Below are the code and all the weights of a small trained network. Each question names an input and a class and asks about switching units off, where a switched-off unit gives its printed mean instead of its output.

import numpy as np


def w(rows, s, z=0):
    codes = np.array(rows[::2]) - 128.0
    scale = np.full(codes.shape[1], s)
    scale[-1] = z or s
    return codes * scale


def f(y):
    return y / 2 * (1 + np.tanh(0.7978845608 * (y + 0.044715 * y**3)))


def log_softmax(a):
    a = a - a.max(-1, keepdims=True)
    return a - np.log(np.exp(a).sum(-1, keepdims=True))


def net(x, mask):
    res = np.array(x, float).reshape(1, 7) / 4 @ E
    y = f(res @ A[0][:, :-1].T + A[0][:, -1])
    res = res + np.where(mask, y, B[0][:, -1]) @ B[0][:, :-1]
    return log_softmax(res[-1] @ U[:, :-1].T + U[:, -1])


A, B = {}, {}
E = w([
[86,189,140,219,70,91,87],'x0',
[189,138,141,117,232,76,44],'x1',
[118,118,135,146,147,219,197],'x2',
[86,254,115,123,63,118,147],'x3',
[75,100,79,195,153,81,139],'x4',
[60,135,29,134,157,180,32],'x5',
[223,243,67,102,158,95,158],'x6',
],0.0079)
A[0] = w([
[143,118,134,175,136,63,166,132],'neuron 0',
[166,160,155,110,154,128,101,236],'neuron 1',
[101,131,119,204,130,169,61,169],'neuron 2',
[36,138,48,175,99,178,111,168],'neuron 3',
[208,160,69,63,154,84,94,156],'neuron 4',
[40,135,20,193,101,139,108,171],'neuron 5',
[207,105,200,49,105,80,139,255],'neuron 6',
[98,166,92,141,164,129,135,90],'neuron 7',
[59,72,158,118,97,128,166,168],'neuron 8',
[112,146,109,46,79,120,89,185],'neuron 9',
[186,57,157,104,82,135,77,253],'neuron 10',
[139,186,101,154,76,100,175,144],'neuron 11',
[59,122,103,194,137,149,129,170],'neuron 12',
[159,78,136,122,192,157,95,175],'neuron 13',
[132,143,185,219,163,154,131,111],'neuron 14',
[137,178,116,105,72,133,196,200],'neuron 15',
[187,166,43,73,159,107,114,150],'neuron 16',
[134,157,99,99,168,142,120,129],'neuron 17',
[115,176,167,9,142,239,189,184],'neuron 18',
],0.011,0.0043)
B[0] = w([
[138,139,195,156,142,164,66,166],'neuron 0',
[160,96,134,170,226,145,122,196],'neuron 1',
[29,138,60,132,69,122,127,209],'neuron 2',
[72,90,85,81,73,55,248,245],'neuron 3',
[197,97,168,154,172,124,157,233],'neuron 4',
[110,156,37,108,103,74,164,255],'neuron 5',
[123,93,86,175,215,126,139,253],'neuron 6',
[176,129,178,78,105,45,185,154],'neuron 7',
[148,121,115,223,156,100,171,200],'neuron 8',
[63,126,142,176,232,211,91,189],'neuron 9',
[93,155,104,196,209,130,126,213],'neuron 10',
[83,215,97,133,130,201,90,199],'neuron 11',
[99,179,59,108,89,65,202,202],'neuron 12',
[120,180,51,122,162,71,110,211],'neuron 13',
[109,60,134,144,140,51,147,157],'neuron 14',
[51,216,128,152,167,182,47,216],'neuron 15',
[217,41,145,182,185,103,149,222],'neuron 16',
[147,73,115,168,97,128,163,165],'neuron 17',
[41,204,110,197,170,229,2,237],'neuron 18',
],0.0078,0.0098)
U = w([
[175,72,175,49,83,157,106,75],'0',
[102,156,58,100,79,114,138,95],'1',
[191,141,181,119,138,151,123,59],'2',
[170,11,106,154,174,76,191,170],'3',
[197,71,200,12,54,197,123,2],'4',
[103,151,119,162,166,208,29,173],'5',
],0.012,0.0061)

Each question gives the input, the list of numbers given to net, and the class t.
The units are the neurons (one row each of A and B). Each row of codes is followed by its name. A weight is (code - 128) times the scale printed after its matrix; where a second scale follows, it is the last column's (A, B and U).
mask holds one flag per neuron, in row order. A switched-off neuron (its flag False) gives its mean, the last column of its row in B, instead of its output. The means were averaged over made-up inputs and are rounded, as every weight is.
A unit's drop is (log p(t) with every unit on - log p(t) with that unit switched off) / (log p(t) with every unit on - log p(t) with every unit switched off).
The circuit of an input: a set's keep is (log p(t) with only the set's units on - log p(t) with every unit switched off) / (log p(t) with every unit on - log p(t) with every unit switched off). Starting from the 12 units with the biggest drops (on a tie, the unit counted first), units are removed one at a time, each time the one whose removal leaves the highest keep (on an exact tie, the one counted first), for as long as the keep stays at least 0.8.
circuit, biggest first: the units of the circuit, biggest drop first
unit that matters most: the unit with the biggest drop
top k neurons: the k neurons with the biggest drops, biggest first
drop when u is switched off: that unit's drop, to one decimal
input [5,4,4,-4,-4,-2,-3], class 3: circuit, biggest first	neuron 18
input [1,7,8,0,8,0,-8], class 1: circuit, biggest first	neuron 2; neuron 12
input [2,-1,-6,-3,-1,2,4], class 3: top 2 neurons	neuron 18; neuron 15
input [-8,-6,-4,-3,0,-2,-4], class 5: top 2 neurons	neuron 18; neuron 3
input [-8,4,8,7,7,-3,-6], class 5: top 2 neurons	neuron 18; neuron 3
input [5,-8,-8,5,-7,2,0], class 5: top 2 neurons	neuron 9; neuron 15
input [-3,-2,3,-2,3,-1,1], class 5: top 2 neurons	neuron 3; neuron 16
input [7,-5,6,-6,8,3,-7], class 1: top 3 neurons	neuron 2; neuron 12; neuron 5
input [-7,1,1,6,4,3,3], class 3: top 4 neurons	neuron 16; neuron 7; neuron 17; neuron 4
input [-7,-6,0,-3,2,4,2], class 1: drop when neuron 9 is switched off	0.2
input [-4,-4,5,1,2,-2,-6], class 5: drop when neuron 17 is switched off	0.1
input [-6,5,-7,0,4,8,-5], class 3: drop when neuron 18 is switched off	0.2
input [6,-5,-7,7,0,-6,0], class 5: drop when neuron 8 is switched off	0.0
input [-3,1,-6,5,8,3,5], class 3: unit that matters most	neuron 16
